Below is a small trained network, with its code and all its weights. Each question gives an input and a target symbol and asks what happens when units are switched off, that is, made to give their printed mean instead of their output.

import numpy as np


def w(rows, s, z=0):
    codes = np.array(rows[::2]) - 128.0
    scale = np.full(codes.shape[1], s)
    scale[-1] = z or s
    return codes * scale


def norm(h):
    return h / np.sqrt((h * h).mean(-1, keepdims=True) + 1e-5)


def softmax(a):
    e = np.exp(a - a.max(-1, keepdims=True))
    return e / e.sum(-1, keepdims=True)


def log_softmax(a):
    a = a - a.max(-1, keepdims=True)
    return a - np.log(np.exp(a).sum(-1, keepdims=True))


def net(x, mask):
    ids = ['Θαεζηλμξπτφ'.index(c) for c in x.split()]
    T = len(ids)
    res = E[ids] + P[:T]
    u = 0
    for l in range(3):
        r = norm(res)
        for j in range(3):
            rows = slice(3 * j, 3 * j + 3)
            q, k, v = (r @ M[l][rows].T for M in (Q, K, V))
            z = softmax(np.where(np.tri(T) > 0, q @ k.T / 3**0.5, -1e9)) @ v
            o = O[l][rows]
            res = res + np.where(mask[u + j], z, o[:, -1]) @ o[:, :-1]
        u += 3
    return log_softmax(norm(res)[-1] @ U[:, :-1].T + U[:, -1])


Q, K, V, O = {}, {}, {}, {}
E = w([
[156,85,99,81],'Θ',
[153,124,97,92],'α',
[177,144,134,131],'ε',
[160,145,136,91],'ζ',
[172,141,131,102],'η',
[112,66,111,97],'λ',
[158,187,154,199],'μ',
[229,81,85,198],'ξ',
[137,164,155,108],'π',
[90,149,39,172],'τ',
[94,8,204,197],'φ',
],0.013)
P = w([
[50,80,119,46],'0',
[88,153,139,112],'1',
[243,28,135,140],'2',
[76,163,147,121],'3',
[237,29,145,122],'4',
[76,166,158,121],'5',
[216,39,151,108],'6',
[77,167,157,123],'7',
[255,33,138,59],'8',
[81,181,155,124],'9',
],0.006)
Q[0] = w([
[41,166,198,160],'0.h1',
[50,85,166,150],'0.h1',
[105,95,209,99],'0.h1',
[9,102,149,26],'0.h2',
[108,255,174,90],'0.h2',
[58,207,178,40],'0.h2',
[20,138,114,146],'0.h3',
[178,195,117,136],'0.h3',
[185,68,161,101],'0.h3',
],0.0087)
K[0] = w([
[160,65,45,79],'0.h1',
[164,77,48,155],'0.h1',
[194,107,63,112],'0.h1',
[83,139,20,1],'0.h2',
[114,223,142,94],'0.h2',
[79,202,98,79],'0.h2',
[8,125,166,142],'0.h3',
[140,216,92,131],'0.h3',
[212,58,123,150],'0.h3',
],0.0096)
V[0] = w([
[138,68,153,211],'0.h1',
[128,185,249,123],'0.h1',
[239,127,190,145],'0.h1',
[223,164,102,107],'0.h2',
[99,176,245,131],'0.h2',
[160,247,151,222],'0.h2',
[80,94,250,145],'0.h3',
[61,125,243,149],'0.h3',
[150,201,90,1],'0.h3',
],0.0039)
O[0] = w([
[169,162,153,185,25],'0.h1',
[222,94,93,135,231],'0.h1',
[204,70,181,175,242],'0.h1',
[188,169,66,131,230],'0.h2',
[88,162,173,255,147],'0.h2',
[200,233,175,121,69],'0.h2',
[83,113,56,102,88],'0.h3',
[39,139,80,152,33],'0.h3',
[118,133,154,168,251],'0.h3',
],0.0049,0.0017)
Q[1] = w([
[79,160,244,176],'1.h1',
[142,19,99,190],'1.h1',
[75,64,66,179],'1.h1',
[170,50,156,136],'1.h2',
[158,89,128,201],'1.h2',
[59,198,64,43],'1.h2',
[60,188,184,50],'1.h3',
[96,227,132,70],'1.h3',
[160,166,110,144],'1.h3',
],0.011)
K[1] = w([
[129,171,224,163],'1.h1',
[72,23,115,133],'1.h1',
[90,80,171,79],'1.h1',
[143,86,211,145],'1.h2',
[128,149,206,147],'1.h2',
[116,121,9,109],'1.h2',
[129,181,207,46],'1.h3',
[85,165,182,77],'1.h3',
[96,108,120,139],'1.h3',
],0.014)
V[1] = w([
[187,185,191,139],'1.h1',
[151,138,78,116],'1.h1',
[59,128,131,189],'1.h1',
[142,2,139,174],'1.h2',
[99,100,161,199],'1.h2',
[189,180,34,93],'1.h2',
[40,122,45,111],'1.h3',
[188,181,181,111],'1.h3',
[132,110,104,190],'1.h3',
],0.0077)
O[1] = w([
[122,74,181,126,139],'1.h1',
[178,123,129,125,133],'1.h1',
[85,126,129,242,3],'1.h1',
[110,70,91,232,186],'1.h2',
[129,146,161,201,69],'1.h2',
[63,161,153,1,156],'1.h2',
[153,134,164,160,3],'1.h3',
[94,80,97,64,178],'1.h3',
[138,171,82,211,100],'1.h3',
],0.0085,0.0023)
Q[2] = w([
[2,199,87,58],'2.h1',
[63,222,140,97],'2.h1',
[207,83,34,146],'2.h1',
[206,97,160,161],'2.h2',
[121,86,211,216],'2.h2',
[234,54,143,226],'2.h2',
[31,147,195,144],'2.h3',
[211,56,52,180],'2.h3',
[95,72,105,185],'2.h3',
],0.0074)
K[2] = w([
[86,209,31,75],'2.h1',
[65,176,85,24],'2.h1',
[115,34,150,213],'2.h1',
[122,120,83,175],'2.h2',
[147,99,218,240],'2.h2',
[149,59,67,254],'2.h2',
[152,90,248,145],'2.h3',
[124,236,39,158],'2.h3',
[198,154,142,169],'2.h3',
],0.0073)
V[2] = w([
[39,89,69,201],'2.h1',
[98,152,218,172],'2.h1',
[27,80,111,60],'2.h1',
[28,48,166,106],'2.h2',
[117,92,84,93],'2.h2',
[72,53,204,86],'2.h2',
[55,2,206,127],'2.h3',
[224,95,171,120],'2.h3',
[19,44,185,139],'2.h3',
],0.0073)
O[2] = w([
[52,64,156,97,2],'2.h1',
[163,83,173,154,31],'2.h1',
[61,149,169,215,132],'2.h1',
[124,48,166,200,147],'2.h2',
[139,142,135,169,215],'2.h2',
[163,52,158,179,200],'2.h2',
[57,140,216,3,123],'2.h3',
[75,127,180,146,240],'2.h3',
[115,152,150,24,43],'2.h3',
],0.0082,0.0021)
U = w([
[28,139,217,119,76],'Θ',
[38,238,72,111,140],'α',
[17,107,75,118,101],'ε',
[124,234,198,188,229],'ζ',
[152,167,26,5,5],'η',
[85,60,141,61,159],'λ',
[249,163,226,153,4],'μ',
[152,100,21,99,135],'ξ',
[190,108,178,87,252],'π',
[171,222,48,200,217],'τ',
[180,2,215,242,135],'φ',
],0.011,0.0039)

Each question gives the input, a string of symbols that net reads in full, and the target symbol t.
The units are the heads (3 rows each of Q, K, V and O). Each row of codes is followed by its name. A weight is (code - 128) times the scale printed after its matrix; where a second scale follows, it is the last column's (O and U).
mask holds one flag per head, layer by layer. A switched-off head (its flag False) gives its mean, the last column of its rows in O, instead of its output. The means were averaged over made-up inputs and are rounded, as every weight is.
A unit's drop is (log p(t) with every unit on - log p(t) with that unit switched off) / (log p(t) with every unit on - log p(t) with every unit switched off).
The circuit of an input: a set's keep is (log p(t) with only the set's units on - log p(t) with every unit switched off) / (log p(t) with every unit on - log p(t) with every unit switched off). Starting from all 9 units, units are removed one at a time, each time the one whose removal leaves the highest keep (on an exact tie, the one counted first), for as long as the keep stays at least 0.8.
circuit, biggest first: the units of the circuit, biggest drop first
most important unit: the unit with the biggest drop
which heads matter: for each layer, one digit per head in row order, 1 if its drop is at least 0.15 and else 0, layers parted by /
drop when u is switched off: that unit's drop, to one decimal
input η α η φ η ε φ φ τ, target φ: most important unit	2.h1
input η ζ λ φ ε φ π, target φ: which heads matter	000 / 010 / 000
input ζ ζ π π η τ η λ, target ε: which heads matter	000 / 100 / 100
input ζ ζ φ π λ φ η, target φ: which heads matter	000 / 010 / 100
input λ τ ζ, target τ: circuit, biggest first	[2.h3; 1.h3]
input π η τ ε φ η α, target φ: which heads matter	110 / 010 / 100
input η φ π τ ε, target τ: circuit, biggest first	[2.h3; 1.h3]
input η Θ Θ η ζ τ η, target τ: which heads matter	010 / 101 / 101
input ξ Θ η η Θ, target η: circuit, biggest first	[1.h1; 2.h1]
input ξ η τ μ α, target τ: which heads matter	000 / 001 / 001
input η ζ η ζ ε, target η: circuit, biggest first	[1.h2; 1.h3]
input α η η, target η: circuit, biggest first	[1.h2; 0.h2]
input Θ λ α, target λ: which heads matter	111 / 111 / 101
input ξ ε ζ α η λ, target ε: circuit, biggest first	[0.h1; 1.h1]
input ζ φ τ, target φ: most important unit	1.h2
input τ ζ τ ξ, target τ: which heads matter	000 / 101 / 001
input η η ζ, target η: which heads matter	010 / 110 / 100
input λ π ζ η η, target η: circuit, biggest first	[1.h1; 1.h2]
input π ζ λ φ π, target φ: which heads matter	100 / 011 / 100
input ζ ζ η ζ λ π η φ Θ, target φ: circuit, biggest first	[1.h2]
input τ π α, target τ: drop when 1.h1 is switched off	0.4
input τ α π, target τ: drop when 1.h1 is switched off	0.2
input Θ ζ τ μ φ π, target Θ: drop when 2.h2 is switched off	0.2
